Below is a small trained network, with its code and all its weights. Each question gives an input and a target symbol and asks what happens when units are switched off, that is, made to give their printed mean instead of their output.

import numpy as np


def w(rows, s, z=0):
    codes = np.array(rows[::2]) - 128.0
    scale = np.full(codes.shape[1], s)
    scale[-1] = z or s
    return codes * scale


def f(y):
    return y / 2 * (1 + np.tanh(0.7978845608 * (y + 0.044715 * y**3)))


def softmax(a):
    e = np.exp(a - a.max(-1, keepdims=True))
    return e / e.sum(-1, keepdims=True)


def log_softmax(a):
    a = a - a.max(-1, keepdims=True)
    return a - np.log(np.exp(a).sum(-1, keepdims=True))


def net(x, mask):
    ids = ['ΔΘγημξ'.index(c) for c in x.split()]
    T = len(ids)
    res = E[ids] + P[:T]
    u = 0
    for l in range(2):
        q, k, v = (res @ M[l].T for M in (Q, K, V))
        z = softmax(np.where(np.tri(T) > 0, q @ k.T / 3**0.5, -1e9)) @ v
        res = res + np.where(mask[u], z, O[l][:, -1]) @ O[l][:, :-1]
        u += 1
        y = f(res @ A[l][:, :-1].T + A[l][:, -1])
        res = res + np.where(mask[u : u + 4], y, B[l][:, -1]) @ B[l][:, :-1]
        u += 4
    return log_softmax(res[-1] @ U[:, :-1].T + U[:, -1])


Q, K, V, O, A, B = {}, {}, {}, {}, {}, {}
E = w([
[117,149,193,149,47,88],'Δ',
[110,68,91,217,50,190],'Θ',
[110,65,132,53,169,58],'γ',
[29,116,79,125,244,134],'η',
[169,45,228,105,98,143],'μ',
[162,184,151,76,222,241],'ξ',
],0.011)
P = w([
[162,117,166,105,63,62],'0',
[86,192,110,1,146,93],'1',
[247,123,147,116,115,92],'2',
[155,174,185,71,109,114],'3',
[90,140,142,107,154,172],'4',
[149,138,213,99,164,92],'5',
[104,128,195,96,190,128],'6',
[137,129,210,142,147,131],'7',
[114,111,218,119,171,133],'8',
[106,137,207,125,172,131],'9',
[97,94,194,157,163,185],'10',
[118,108,211,115,129,157],'11',
[112,96,227,133,107,183],'12',
[94,113,195,98,129,162],'13',
],0.0049)
Q[0] = w([
[179,196,59,254,75,145],'L0H1',
[170,219,83,34,140,138],'L0H1',
[37,191,182,109,109,254],'L0H1',
],0.0051)
K[0] = w([
[131,174,35,65,117,63],'L0H1',
[182,88,82,141,23,131],'L0H1',
[254,85,193,156,103,143],'L0H1',
],0.0053)
V[0] = w([
[185,156,254,54,108,65],'L0H1',
[196,24,160,63,71,63],'L0H1',
[114,229,196,176,66,140],'L0H1',
],0.0069)
O[0] = w([
[122,174,213,73,82,174,226],'L0H1',
[57,255,210,157,164,140,254],'L0H1',
[214,128,135,90,175,152,28],'L0H1',
],0.0098,0.0028)
A[0] = w([
[210,236,150,106,34,114,26],'L0N1',
[142,166,155,84,170,222,223],'L0N2',
[110,91,32,128,175,172,167],'L0N3',
[2,120,126,60,139,15,253],'L0N4',
],0.0074,0.004)
B[0] = w([
[115,34,33,127,47,40,134],'L0N1',
[252,214,187,53,229,164,197],'L0N2',
[254,77,149,85,26,83,140],'L0N3',
[136,220,120,172,17,41,255],'L0N4',
],0.005,0.0089)
Q[1] = w([
[158,209,51,122,48,97],'L1H1',
[89,167,158,157,71,14],'L1H1',
[89,4,121,105,108,77],'L1H1',
],0.0048)
K[1] = w([
[182,126,248,97,165,197],'L1H1',
[55,53,108,255,175,183],'L1H1',
[82,142,28,156,14,92],'L1H1',
],0.0048)
V[1] = w([
[123,194,143,171,253,207],'L1H1',
[129,183,49,84,210,86],'L1H1',
[103,67,175,162,74,232],'L1H1',
],0.0063)
O[1] = w([
[144,155,1,52,111,97,174],'L1H1',
[101,88,105,77,46,143,54],'L1H1',
[202,193,43,223,220,107,6],'L1H1',
],0.0081,0.0017)
A[1] = w([
[146,181,219,220,189,101,251],'L1N1',
[135,97,38,82,65,75,14],'L1N2',
[144,165,93,88,228,231,53],'L1N3',
[3,187,118,211,102,100,210],'L1N4',
],0.0063,0.0027)
B[1] = w([
[44,192,74,140,191,201,254],'L1N1',
[207,124,193,17,117,124,124],'L1N2',
[173,75,104,88,53,1,160],'L1N3',
[84,111,23,115,13,120,238],'L1N4',
],0.0074,0.0075)
U = w([
[120,129,250,61,218,185,163],'Δ',
[163,142,22,194,198,83,233],'Θ',
[50,131,96,95,73,119,87],'γ',
[111,21,102,152,68,2,141],'η',
[142,198,108,111,138,145,3],'μ',
[207,66,106,75,86,68,236],'ξ',
],0.0062,0.0046)

Each question gives the input, a string of symbols that net reads in full, and the target symbol t.
The units are the heads (3 rows each of Q, K, V and O) and the neurons (one row each of A and B). Each row of codes is followed by its name. A weight is (code - 128) times the scale printed after its matrix; where a second scale follows, it is the last column's (O, A, B and U).
mask holds one flag per unit, layer by layer, with each layer's heads first. A switched-off unit (its flag False) gives its mean, the last column of its rows in O or B, instead of its output. The means were averaged over made-up inputs and are rounded, as every weight is.
A unit's drop is (log p(t) with every unit on - log p(t) with that unit switched off) / (log p(t) with every unit on - log p(t) with every unit switched off).
The circuit of an input: a set's keep is (log p(t) with only the set's units on - log p(t) with every unit switched off) / (log p(t) with every unit on - log p(t) with every unit switched off). Starting from all 10 units, units are removed one at a time, each time the one whose removal leaves the highest keep (on an exact tie, the one counted first), for as long as the keep stays at least 0.8.
units of the circuit, in order: the units of the circuit, biggest drop first
unit that matters most: the unit with the biggest drop
k most important neurons: the k neurons with the biggest drops, biggest first
k most important neurons of layer l: the k neurons of layer l with the biggest drops, biggest first
input Θ η η ξ η η Δ η γ, target η: units of the circuit, in order -> L0H1, L0N2
input Θ Θ Θ η, target Θ: 2 most important neurons -> L0N2, L0N4
input Δ γ γ Δ η, target Δ: 2 most important neurons of layer 0 -> L0N2, L0N1
input γ Δ γ, target Δ: units of the circuit, in order -> L0H1, L1N4
input μ μ γ, target μ: units of the circuit, in order -> L0H1, L1H1
input Δ Θ μ Δ η ξ Δ, target ξ: units of the circuit, in order -> L0H1, L1H1, L0N2, L1N1
input γ Δ Θ, target Δ: units of the circuit, in order -> L0N4, L1H1, L1N4
input γ γ γ γ, target γ: most important neuron -> L1N4
input η γ μ μ η η γ Θ Θ Θ Δ, target Θ: 2 most important neurons -> L0N4, L1N1
input ξ Δ μ ξ ξ Θ, target ξ: 2 most important neurons of layer 1 -> L1N1, L1N2
input Δ γ Δ Θ, target Δ: units of the circuit, in order -> L0N4, L0H1, L0N1, L1H1
input μ Δ γ Δ γ Δ ξ γ ξ γ, target ξ: 2 most important neurons -> L0N2, L0N4
input η Δ Δ η, target Δ: units of the circuit, in order -> L0H1, L1H1, L1N4, L0N2
input ξ μ γ μ ξ Δ, target ξ: most important neuron -> L0N2
input η Δ Δ, target Δ: units of the circuit, in order -> L0H1, L0N4, L1N4
input Θ ξ γ γ Δ η Θ Θ η Θ γ, target Θ: 2 most important neurons of layer 0 -> L0N2, L0N4
input γ η γ η η Θ, target η: units of the circuit, in order -> L0H1, L1N1
input γ Θ Θ Δ, target Θ: 3 most important neurons of layer 0 -> L0N4, L0N1, L0N2
input Θ η ξ η γ γ γ η η γ, target η: 3 most important neurons -> L0N2, L1N1, L0N4
input Θ γ ξ ξ Θ, target ξ: unit that matters most -> L1N1
input γ Θ γ γ γ γ, target γ: 3 most important neurons -> L1N4, L0N4, L1N1
input η Θ μ, target Δ: 2 most important neurons of layer 0 -> L0N4, L0N3
